Here is a tiny trained network, its code and every weight. The questions are about switching its units off for an input and a target symbol, where a switched-off unit gives its printed mean instead of its output.

import numpy as np


def w(rows, s, z=0):
    codes = np.array(rows[::2]) - 128.0
    scale = np.full(codes.shape[1], s)
    scale[-1] = z or s
    return codes * scale


def f(y):
    return np.maximum(y, 0)


def softmax(a):
    e = np.exp(a - a.max(-1, keepdims=True))
    return e / e.sum(-1, keepdims=True)


def log_softmax(a):
    a = a - a.max(-1, keepdims=True)
    return a - np.log(np.exp(a).sum(-1, keepdims=True))


def net(x, mask):
    ids = ['ΔΘαγηλτψω'.index(c) for c in x.split()]
    T = len(ids)
    res = E[ids] + P[:T]
    u = 0
    for l in range(2):
        q, k, v = (res @ M[l].T for M in (Q, K, V))
        z = softmax(np.where(np.tri(T) > 0, q @ k.T / 2**0.5, -1e9)) @ v
        res = res + np.where(mask[u], z, O[l][:, -1]) @ O[l][:, :-1]
        u += 1
        y = f(res @ A[l][:, :-1].T + A[l][:, -1])
        res = res + np.where(mask[u : u + 16], y, B[l][:, -1]) @ B[l][:, :-1]
        u += 16
    return log_softmax(res[-1] @ U[:, :-1].T + U[:, -1])


Q, K, V, O, A, B = {}, {}, {}, {}, {}, {}
E = w([
[98,152,166,169,160,39],'Δ',
[108,138,98,82,127,220],'Θ',
[7,140,102,145,69,118],'α',
[113,96,94,143,169,153],'γ',
[132,155,196,103,170,191],'η',
[126,52,78,159,176,112],'λ',
[67,80,135,107,59,144],'τ',
[165,182,103,178,111,207],'ψ',
[179,50,137,76,82,128],'ω',
],0.016)
P = w([
[2,129,135,97,194,129],'0',
[72,94,84,119,168,88],'1',
[107,94,79,119,132,92],'2',
[130,100,91,122,101,97],'3',
[154,106,97,123,77,107],'4',
[180,105,109,123,54,120],'5',
[195,109,118,127,40,132],'6',
[217,112,129,123,25,140],'7',
],0.0083)
Q[0] = w([
[144,25,170,255,110,96],'0.h0',
[220,218,182,114,237,104],'0.h0',
],0.0085)
K[0] = w([
[86,77,180,239,78,84],'0.h0',
[184,255,156,49,173,53],'0.h0',
],0.0079)
V[0] = w([
[146,94,97,111,133,203],'0.h0',
[78,102,115,10,182,107],'0.h0',
],0.012)
O[0] = w([
[98,52,192,209,137,72,167],'0.h0',
[149,142,206,142,165,255,255],'0.h0',
],0.0063,0.00083)
A[0] = w([
[169,80,124,102,124,107,143],'0.n0',
[113,82,96,143,89,128,139],'0.n1',
[138,165,97,164,196,168,76],'0.n2',
[95,85,143,6,132,106,128],'0.n3',
[114,104,70,120,156,124,252],'0.n4',
[99,193,155,71,131,116,147],'0.n5',
[95,93,137,116,136,157,83],'0.n6',
[150,100,159,71,132,119,48],'0.n7',
[134,56,187,125,149,177,25],'0.n8',
[171,101,113,134,192,137,167],'0.n9',
[96,181,161,119,109,88,116],'0.n10',
[159,160,208,128,108,116,101],'0.n11',
[144,127,145,116,81,85,162],'0.n12',
[92,165,103,181,130,149,104],'0.n13',
[52,138,214,206,138,55,50],'0.n14',
[163,146,151,107,157,190,124],'0.n15',
],0.012,0.0032)
B[0] = w([
[65,169,64,184,155,200,173],'0.n0',
[217,132,193,95,156,163,252],'0.n1',
[110,100,173,204,195,155,213],'0.n2',
[60,66,117,142,254,140,188],'0.n3',
[118,130,232,144,121,147,244],'0.n4',
[214,178,130,99,96,93,200],'0.n5',
[159,176,139,66,136,110,190],'0.n6',
[144,84,108,191,174,117,148],'0.n7',
[221,199,93,103,115,28,210],'0.n8',
[90,95,157,64,84,119,180],'0.n9',
[133,167,105,152,158,209,203],'0.n10',
[113,90,140,125,100,202,163],'0.n11',
[161,181,101,82,124,165,210],'0.n12',
[170,162,84,159,177,51,252],'0.n13',
[68,20,180,120,181,204,216],'0.n14',
[64,99,149,184,156,175,209],'0.n15',
],0.013,0.0038)
Q[1] = w([
[217,141,168,141,90,252],'1.h0',
[45,105,102,85,11,129],'1.h0',
],0.013)
K[1] = w([
[220,96,81,149,54,252],'1.h0',
[123,183,251,139,113,141],'1.h0',
],0.014)
V[1] = w([
[101,177,208,52,57,204],'1.h0',
[116,160,134,254,33,143],'1.h0',
],0.01)
O[1] = w([
[45,186,220,160,86,64,2],'1.h0',
[160,128,128,74,255,26,124],'1.h0',
],0.0076,0.0059)
A[1] = w([
[141,217,122,98,114,139,176],'1.n0',
[198,131,92,172,69,52,192],'1.n1',
[243,190,81,119,19,30,42],'1.n2',
[41,97,114,139,175,155,85],'1.n3',
[59,84,175,71,139,169,163],'1.n4',
[104,43,191,154,132,126,110],'1.n5',
[116,126,115,59,183,84,16],'1.n6',
[94,147,107,211,98,129,90],'1.n7',
[85,189,157,175,94,121,223],'1.n8',
[61,105,96,242,157,99,64],'1.n9',
[87,113,133,141,200,181,197],'1.n10',
[80,79,158,122,26,106,130],'1.n11',
[107,200,96,201,150,126,1],'1.n12',
[131,135,156,41,140,171,197],'1.n13',
[205,137,78,92,2,17,20],'1.n14',
[119,82,151,108,134,61,108],'1.n15',
],0.0098,0.0037)
B[1] = w([
[187,114,103,156,126,119,164],'1.n0',
[164,162,108,151,97,118,157],'1.n1',
[76,117,92,23,185,157,156],'1.n2',
[157,139,71,114,137,136,163],'1.n3',
[152,108,97,68,174,121,186],'1.n4',
[116,195,159,137,86,133,158],'1.n5',
[103,148,125,146,80,162,158],'1.n6',
[158,95,107,116,162,104,146],'1.n7',
[76,165,107,166,142,187,170],'1.n8',
[120,130,105,60,142,127,149],'1.n9',
[112,107,199,116,82,81,252],'1.n10',
[42,52,54,140,97,62,142],'1.n11',
[117,59,133,129,131,117,149],'1.n12',
[132,103,124,174,153,92,200],'1.n13',
[91,132,254,158,2,79,137],'1.n14',
[129,109,94,136,154,133,132],'1.n15',
],0.019,0.012)
U = w([
[98,82,199,124,151,134,237],'Δ',
[187,176,141,245,83,50,226],'Θ',
[135,180,113,130,199,164,84],'α',
[134,189,164,94,78,117,115],'γ',
[131,180,180,143,128,133,19],'η',
[120,159,163,145,94,92,25],'λ',
[113,143,121,156,106,90,39],'τ',
[183,157,143,128,139,1,226],'ψ',
[169,107,155,128,77,163,4],'ω',
],0.0064,0.0032)

Each question gives the input, a string of symbols that net reads in full, and the target symbol t.
The units are the heads (2 rows each of Q, K, V and O) and the neurons (one row each of A and B). Each row of codes is followed by its name. A weight is (code - 128) times the scale printed after its matrix; where a second scale follows, it is the last column's (O, A, B and U).
mask holds one flag per unit, layer by layer, with each layer's heads first. A switched-off unit (its flag False) gives its mean, the last column of its rows in O or B, instead of its output. The means were averaged over made-up inputs and are rounded, as every weight is.
A unit's drop is (log p(t) with every unit on - log p(t) with that unit switched off) / (log p(t) with every unit on - log p(t) with every unit switched off).
The circuit of an input: a set's keep is (log p(t) with only the set's units on - log p(t) with every unit switched off) / (log p(t) with every unit on - log p(t) with every unit switched off). Starting from the 12 units with the biggest drops (on a tie, the unit counted first), units are removed one at a time, each time the one whose removal leaves the highest keep (on an exact tie, the one counted first), for as long as the keep stays at least 0.8.
circuit, biggest first: the units of the circuit, biggest drop first
top k neurons: the k neurons with the biggest drops, biggest first
k most important neurons of layer l: the k neurons of layer l with the biggest drops, biggest first
input Δ α λ Θ ψ Δ α, target Θ: 2 most important neurons of layer 1	1.n2; 1.n4
input ω ψ Θ Δ ψ τ, target ψ: circuit, biggest first	1.n13; 1.n8; 0.n1; 0.n15
input α Θ ω, target ω: circuit, biggest first	1.h0; 0.n3
input α ψ ω η ψ α, target Θ: circuit, biggest first	1.n4; 1.n2; 0.n13
input ψ ω ω γ τ, target ω: circuit, biggest first	1.h0; 0.n3
input Δ α Δ ψ ψ ψ, target α: top neuron	1.n2
input α ψ ψ Δ λ α ω α, target ω: top 3 neurons	0.n1; 0.n3; 0.n7
input γ Δ Δ Θ Δ Δ, target γ: top 3 neurons	1.n2; 1.n14; 0.n5
input Θ Θ τ, target τ: 2 most important neurons of layer 1	1.n11; 1.n10
input α α ω Θ Θ, target ω: 4 most important neurons of layer 0	0.n8; 0.n3; 0.n0; 0.n7
input ψ ω ψ ψ Θ η ψ, target ψ: top 3 neurons	1.n2; 1.n14; 1.n1
input ψ Θ ψ Δ α Δ ψ Δ, target α: circuit, biggest first	0.h0; 1.n2; 1.n10
input Δ Θ Δ, target Θ: top 3 neurons	0.n8; 0.n5; 1.n0
input ψ ψ ψ α λ ω λ, target ω: circuit, biggest first	0.n3; 1.h0; 0.n7
input ψ Δ ω η η, target ω: top 2 neurons	0.n3; 0.n7
input ψ ψ α ψ ψ ψ γ α, target ψ: circuit, biggest first	1.h0; 0.n1
input ω ψ ψ, target ω: 3 most important neurons of layer 0	0.n4; 0.n13; 0.n7
input ψ η ψ ω Θ η, target ω: top 2 neurons	0.n8; 0.n0
input Δ ψ τ Δ, target Θ: top 2 neurons	0.n5; 0.n14
input ω ψ α ψ ψ α η ψ, target γ: 2 most important neurons of layer 0	0.n14; 0.n2
input ω ψ ψ α Δ Δ η Δ, target α: top 3 neurons	0.n10; 1.n2; 1.n10
input Θ ψ Δ λ α ψ ψ ψ, target ψ: top 2 neurons	1.n2; 1.n14
input ψ η ψ ψ η Δ ψ Θ, target ψ: top 2 neurons	1.n8; 1.n13
input ψ Δ Δ α ψ Δ ψ, target α: most important neuron of layer 1	1.n2
input γ Δ ψ ω ψ ψ ψ, target γ: top 3 neurons	1.n2; 1.n14; 0.n14
input ω Θ Δ, target ω: top 4 neurons	0.n3; 0.n8; 0.n7; 0.n4
input Δ Δ α Θ ω ψ, target ω: top 3 neurons	0.n3; 0.n7; 0.n0
input ω γ α, target ω: 2 most important neurons of layer 0	0.n13; 0.n3
